[[-38.0, 90.8, 71.4, 2.4],
 [-53.8, 166.0, 192.6, -11.0],
 [-107.9, 132.8, -202.1, 98.3]] → 90.8

[0.12, -0.18, -0.11, -0.16, -0.16] → -0.18

[[7.8, -22.9, 3.6, -8.9, 1.1, 15.2, -21.9],
 [3.9, -19.9, 12.9, 16.7, 6.7, 16.7, 6.3],
 [-7.2, 7.5, 16.1, 17.6, -16.1, 17.4, -9.2]] → -22.9

[[-13.00, 9.52, -12.28, -12.23, 9.63, 13.16, 1.68],
 [14.11, 13.78, 13.47, 14.01, -8.16, 13.14, 13.52],
 [-12.23, -10.09, -12.29, -12.86, 13.29, -7.40, -11.76]] → 9.52

[[30.48, -74.64, 121.90, -66.30, 191.17, 146.53],
 [57.25, 98.26, -98.65, 77.12, -43.83, -153.09]] → -74.64

[0.11, 0.15, -0.03, -0.11, 0.07, 0.04, -0.02] → 0.15

[-0.18, 0.03, 0.20, 0.15, 0.06, 0.04] → 0.03

[[87.4, 107.9, 81.9, 99.8, 68.3, 115.3],
 [-141.7, -159.6, -117.7, -137.1, -137.7, -167.1]] → 107.9

[0.163, 0.034, 0.000, -0.183, 0.135, -0.084] → 0.034
---
Input: [[4, 4, 6, 5, 4, 4], [4, 4, 7, 4, 4, 4], [4, 5, 7, 1, 3, 5]]
Output: 7
Input: [[315, -987, 442, -697], [-824, 404, -664, 701]]
Output: 442
Input: [[7, 2, 7, 2, 5, 5, 2], [1, 5, 1, 3, 6, 4, 3]]
Output: 7
Input: [[6, 6, 2, 9, 3, 1, 4], [9, 6, 7, 1, 3, 6, 6], [6, 7, 2, 9, 3, 1, 4]]
Output: 7
Input: [[59, 37, 155, 180], [128, 137, 236, 197]]
Output: 155
Input: [[17, 42, 23, 41, 35], [-43, -44, -35, -12, -46]]
Output: 23
Input: [[23, 63, 27, 39], [49, 60, 9, 12], [17, 47, 91, 69]]
Output: 9
Input: [[40, 10, 39, 30, 43, 27, 40], [91, 18, 5, 69, 51, 18, 63]]
Output: 39
Input: [[8, 8, 5, 6, 2, 3], [8, 0, 5, 2, 5, 6]]
Output: 5
Input: [[109, 45, 55, 253], [68, 5, 46, 230]]
Output: 55
---
Q:
-0.7,13.0,11.0,17.0,-8.2
1.3,22.7,14.6,6.4,11.7
9.4,15.2,14.5,21.5,-18.6
A: 22.7

Q:
-0.14,-0.01,-0.11,-0.18,-0.18,-0.14
0.01,-0.23,-0.12,0.01,0.01,0.02
0.22,-0.20,-0.17,0.06,0.06,0.14
A: -0.23

Q:
0.085,-0.175,-0.168,-0.005,-0.105,0.119
-0.096,-0.003,-0.073,-0.082,-0.179,-0.015
-0.034,-0.114,-0.086,0.028,0.013,0.207
A: -0.003

Q:
-0.324,12.947,6.632,23.393,23.503
-14.945,13.290,11.108,14.441,16.692
19.369,-8.248,-4.636,-11.429,8.730
A: 13.290

Q:
8.1,65.2,-98.3,-141.9,-63.5
102.6,21.3,-104.3,38.2,-199.4
35.1,28.9,-105.7,-204.3,140.5
A: 21.3

Q:
-0.2,-0.9,0.4,1.1,1.5,0.4,1.5
1.9,1.7,1.8,-0.9,-1.3,-1.5,1.0
-1.2,-1.0,-1.2,1.6,1.3,1.1,0.4
A: 1.7

Q:
1.39,0.47,-1.04,-1.57,1.36,-2.36,1.23
-1.05,0.51,1.91,1.78,-0.54,1.67,-2.28
-1.21,0.83,1.71,1.71,-0.52,1.88,-2.21
A: 0.51

Q:
-82.04,32.21,-213.72,-225.41,28.41
-117.91,24.91,-231.10,-203.91,6.30
118.28,72.93,-79.79,-229.10,-31.66
A: 24.91

Q:
0.006,0.817,0.414,-0.087,0.037
2.170,1.083,1.567,1.018,0.987
-2.105,-1.977,1.840,1.796,0.227
A: 1.083
---
-9  5  72  71  -70
-10  4  69  60  -66
Answer: 60

2  -39  61  -46  68  -37  70
-45  -13  0  -58  -18  -44  -23
Answer: -44

-55  29  -51  -68  -8
-18  -4  -30  -60  -2
Answer: -60

1  2  54  9
-33  13  11  12
Answer: 11

31  -30  -6  12  13
-8  -46  -54  -34  54
Answer: -34

62  3  8  16
-38  -3  -43  -34
Answer: -43
---
[[-632  542 -412  248]
 [-233  248 -412 -167]] --> 248

[[5894 6534 1061 5302 9799 5144 6943]
 [5658 6266 8010 4779 5383 6059 5419]
 [5774 5555 5045 6043 6047 5226 5966]] --> 6266

[[5260 6342 6062 5409 6096]
 [8539 5669 5908 3831 2531]] --> 5669

[[ 92 158 144  82 120 114]
 [114 130 131 123 130 101]
 [105 244 143  51   9 158]] --> 130

[[102 165 117  87  91  95]
 [ 38 149 186  44  68 183]
 [104 163 199 185 105 103]] --> 149

[[ -1 -12  15 -27  -4 -47  43]
 [ -1 -24   1   9  16  10  14]
 [ 14 -16  12  -9 -16 -25  43]] --> -24

[[-44 -39  -8  10 -45  33  14]
 [  3 -25  22 -30  18 -36  -8]
 [  7  17 -20  10 -43   0 -10]] --> -25
---
10  -28  26  -16  49  -56  18 --> -56

-27  -53  -23  24  -12  0  -59
-13  -20  -16  22  -18  -19  -26
-46  -11  4  -13  4  27  -9
--> 27

-21  0  24  34  -15  0  11
-2  8  -21  -55  1  22  -28
--> 22

14  0  41  21  54 --> 21

-37  8  -10  -34  53  54
-37  31  -14  14  11  44
--> 11

-17  -13  -42  -2  6  -21
25  22  71  6  -10  32
11  12  32  2  -4  14
--> -4

65  23  -11  28 --> -11

70  -25  22  45 --> 22

17  32  32  61  -24
-23  -30  -30  -42  23
--> -42
---
array([[6723, 4211, 1574, 3341, 7053, 5184],
       [3944, 6083, 5599, 3837, 6087, 5283],
       [8906, 4431, 4199, 9793, 5790, 5731]]) -> 9793, 8906

array([[ -9,  -9, -28, -12,   8, -15],
       [-15,  -6,   1,  -2,   7,  40],
       [ 14,   3,  -5,  13,   8,  -5]]) -> 40, 14

array([13, 59, 77, 32]) -> 77, 59

array([1919, 1705, 7021, 9113, 5846]) -> 9113, 7021

array([-647, -941,  116, -989,  658, -486, -109]) -> 658, 116

array([6096, 2169, 5042, 7374, 8819, 5501, 6069]) -> 8819, 7374

array([2695, 7909, 4349, 3580, 6091]) -> 7909, 6091
---
[[ -1  -9 -50  -4]
 [ -3  59  34 -71]] Answer: 34

[[ 65  21  63  66]
 [-16  -1 -16 -14]
 [ 72  23  68  72]] Answer: -16

[[-15 -20  13  23]
 [  0 -54  -4 -32]
 [ 47   0 -29  56]] Answer: -4

[[ 28 -50  18  59]
 [ 43  15 -18  17]
 [-54 -67  66  15]] Answer: -18

[[ 21 -10  32 -28]
 [  1 -11 -22  31]
 [-22 -22 -54 -26]] Answer: -22

[[  5 -12 -10  -4]
 [  5  61   9   3]] Answer: 9

[[ 31  44 -13  50]
 [ -7  15 -35 -55]
 [  4 -12   1  -7]] Answer: -35
---
-61    0   23  -11
-30  -19   -3   11
-66    0   19  -18
=> 23

 65   61   -1  -21   34   45 => -1

  2    9    3   -3    5
 -3    1   -6   15   -7
 -4   50  -11   71  -17
=> 3

51  54  49  42 => 49

 57    5   32  -26    3   -1   -3 => 32

 -1   12   61   -2  -31 => 61
